Below are the code and all the weights of a small trained network. Each question names an input and a class and asks about switching units off, where a switched-off unit gives its printed mean instead of its output.

import numpy as np


def w(rows, s, z=0):
    codes = np.array(rows[::2]) - 128.0
    scale = np.full(codes.shape[1], s)
    scale[-1] = z or s
    return codes * scale


def norm(h):
    return h / np.sqrt((h * h).mean(-1, keepdims=True) + 1e-5)


def f(y):
    return y / 2 * (1 + np.tanh(0.7978845608 * (y + 0.044715 * y**3)))


def log_softmax(a):
    a = a - a.max(-1, keepdims=True)
    return a - np.log(np.exp(a).sum(-1, keepdims=True))


def net(x, mask):
    res = np.array(x, float).reshape(1, 5) / 4 @ E
    u = 0
    for l in range(2):
        y = f(norm(res) @ A[l][:, :-1].T + A[l][:, -1])
        res = res + np.where(mask[u : u + 8], y, B[l][:, -1]) @ B[l][:, :-1]
        u += 8
    return log_softmax(norm(res)[-1] @ U[:, :-1].T + U[:, -1])


A, B = {}, {}
E = w([
[125,177,157,152,159,154,147,44,92,113,85],'x0',
[115,163,89,235,182,88,118,144,193,170,137],'x1',
[119,91,81,122,102,30,131,78,132,75,89],'x2',
[43,131,136,81,162,139,225,131,253,68,118],'x3',
[171,133,140,68,167,109,133,102,157,197,127],'x4',
],0.0063)
A[0] = w([
[161,133,104,174,102,117,30,97,134,183,104,3],'L0N1',
[92,79,130,254,99,166,106,159,111,46,120,85],'L0N2',
[136,174,215,187,174,192,154,20,100,127,105,170],'L0N3',
[190,65,129,141,103,174,131,251,174,151,146,65],'L0N4',
[142,60,56,128,105,40,123,79,146,98,90,35],'L0N5',
[222,153,138,73,164,63,160,108,163,219,104,61],'L0N6',
[115,22,73,100,88,93,91,186,175,150,219,33],'L0N7',
[125,145,122,205,201,55,148,119,187,188,147,41],'L0N8',
],0.0065,0.0037)
B[0] = w([
[148,170,75,69,61,90,172,134,147,188,125,168],'L0N1',
[93,198,139,78,165,127,104,141,93,78,171,218],'L0N2',
[97,42,139,183,141,93,105,94,152,147,100,252],'L0N3',
[78,64,157,188,167,123,88,58,150,170,85,187],'L0N4',
[107,23,139,213,198,254,98,203,115,200,161,211],'L0N5',
[54,196,211,117,219,155,126,118,51,49,213,193],'L0N6',
[97,143,185,148,126,68,137,10,118,88,67,208],'L0N7',
[142,181,78,124,64,133,63,138,193,68,140,214],'L0N8',
],0.0094,0.0046)
A[1] = w([
[66,141,107,114,142,109,154,167,78,68,131,72],'L1N1',
[161,43,142,65,63,149,198,144,70,77,100,7],'L1N2',
[84,91,160,160,185,220,125,178,215,153,161,251],'L1N3',
[221,160,141,159,64,93,77,102,62,191,178,107],'L1N4',
[144,117,174,21,42,147,89,126,139,99,126,13],'L1N5',
[145,143,133,166,70,67,102,177,11,108,117,95],'L1N6',
[92,189,100,114,103,103,254,143,232,65,83,57],'L1N7',
[178,88,201,103,140,177,162,71,66,107,95,172],'L1N8',
],0.0068,0.0027)
B[1] = w([
[128,190,179,83,249,104,141,121,100,171,196,148],'L1N1',
[207,180,118,187,129,173,74,140,165,189,163,147],'L1N2',
[187,74,119,93,80,150,133,156,35,163,125,254],'L1N3',
[144,76,132,53,116,145,255,151,148,64,80,175],'L1N4',
[83,184,58,211,127,79,56,66,211,132,116,131],'L1N5',
[137,140,175,74,179,142,205,110,166,168,131,161],'L1N6',
[218,134,131,60,100,97,193,107,67,184,90,178],'L1N7',
[99,187,35,180,87,69,76,206,216,96,151,186],'L1N8',
],0.0064,0.0087)
U = w([
[181,140,116,49,73,83,254,137,94,152,84,213],'0',
[55,76,174,191,113,61,100,25,145,119,65,133],'1',
[134,64,119,177,125,217,108,226,77,185,152,148],'2',
[66,248,191,79,186,126,125,138,63,62,223,103],'3',
[160,251,39,164,40,107,56,170,210,102,141,4],'4',
],0.0098,0.0019)

Each question gives the input, the list of numbers given to net, and the class t.
The units are the neurons (one row each of A and B). Each row of codes is followed by its name. A weight is (code - 128) times the scale printed after its matrix; where a second scale follows, it is the last column's (A, B and U).
mask holds one flag per neuron, layer by layer. A switched-off neuron (its flag False) gives its mean, the last column of its row in B, instead of its output. The means were averaged over made-up inputs and are rounded, as every weight is.
A unit's drop is (log p(t) with every unit on - log p(t) with that unit switched off) / (log p(t) with every unit on - log p(t) with every unit switched off).
The circuit of an input: a set's keep is (log p(t) with only the set's units on - log p(t) with every unit switched off) / (log p(t) with every unit on - log p(t) with every unit switched off). Starting from the 12 units with the biggest drops (on a tie, the unit counted first), units are removed one at a time, each time the one whose removal leaves the highest keep (on an exact tie, the one counted first), for as long as the keep stays at least 0.8.
circuit, biggest first: the units of the circuit, biggest drop first
most important unit: the unit with the biggest drop
k most important neurons: the k neurons with the biggest drops, biggest first
top k neurons in layer l: the k neurons of layer l with the biggest drops, biggest first
input [-6,1,-7,-7,3], class 0: circuit, biggest first : (L1N4, L0N5)
input [3,1,-2,-3,-5], class 3: circuit, biggest first : (L0N2)
input [5,-8,7,-7,-3], class 4: 3 most important neurons : (L1N8, L1N2, L1N3)
input [3,5,-1,5,-3], class 0: top 2 neurons in layer 0 : (L0N5, L0N6)
input [7,-8,8,-3,2], class 2: 4 most important neurons : (L0N5, L0N7, L1N2, L0N8)
input [3,-5,-4,0,-3], class 4: 4 most important neurons : (L1N8, L0N5, L0N4, L0N6)
input [-7,-2,8,-5,7], class 2: 2 most important neurons : (L0N5, L0N2)
input [-7,-8,4,7,0], class 4: circuit, biggest first : (L1N5, L1N2)
input [3,4,-3,-4,-1], class 0: circuit, biggest first : (L1N4, L0N1)
input [-8,8,1,2,5], class 1: 2 most important neurons : (L0N7, L0N4)
input [8,-3,-7,2,-1], class 1: 2 most important neurons : (L0N3, L0N5)
input [8,-8,3,2,4], class 1: 3 most important neurons : (L0N3, L0N8, L0N1)
input [0,-6,2,-8,0], class 0: top 2 neurons in layer 1 : (L1N4, L1N6)
input [-8,-8,4,2,-7], class 1: top 3 neurons in layer 0 : (L0N7, L0N6, L0N4)
input [-6,4,7,0,3], class 2: top 2 neurons in layer 0 : (L0N5, L0N3)
input [3,-2,-5,4,-2], class 2: circuit, biggest first : (L1N3)
input [5,1,0,4,7], class 3: 3 most important neurons : (L0N6, L0N4, L0N7)
input [-6,4,-1,-5,-4], class 1: 2 most important neurons : (L0N4, L0N7)
input [6,8,3,8,8], class 0: 2 most important neurons : (L1N7, L0N2)
input [3,8,-5,-3,-1], class 4: most important unit : L0N8
input [-6,2,8,4,2], class 2: 4 most important neurons : (L0N5, L1N3, L0N3, L0N4)
input [-7,3,3,5,-8], class 3: 3 most important neurons : (L0N2, L0N3, L1N1)
input [-6,-8,7,5,5], class 4: top 3 neurons in layer 0 : (L0N3, L0N4, L0N7)
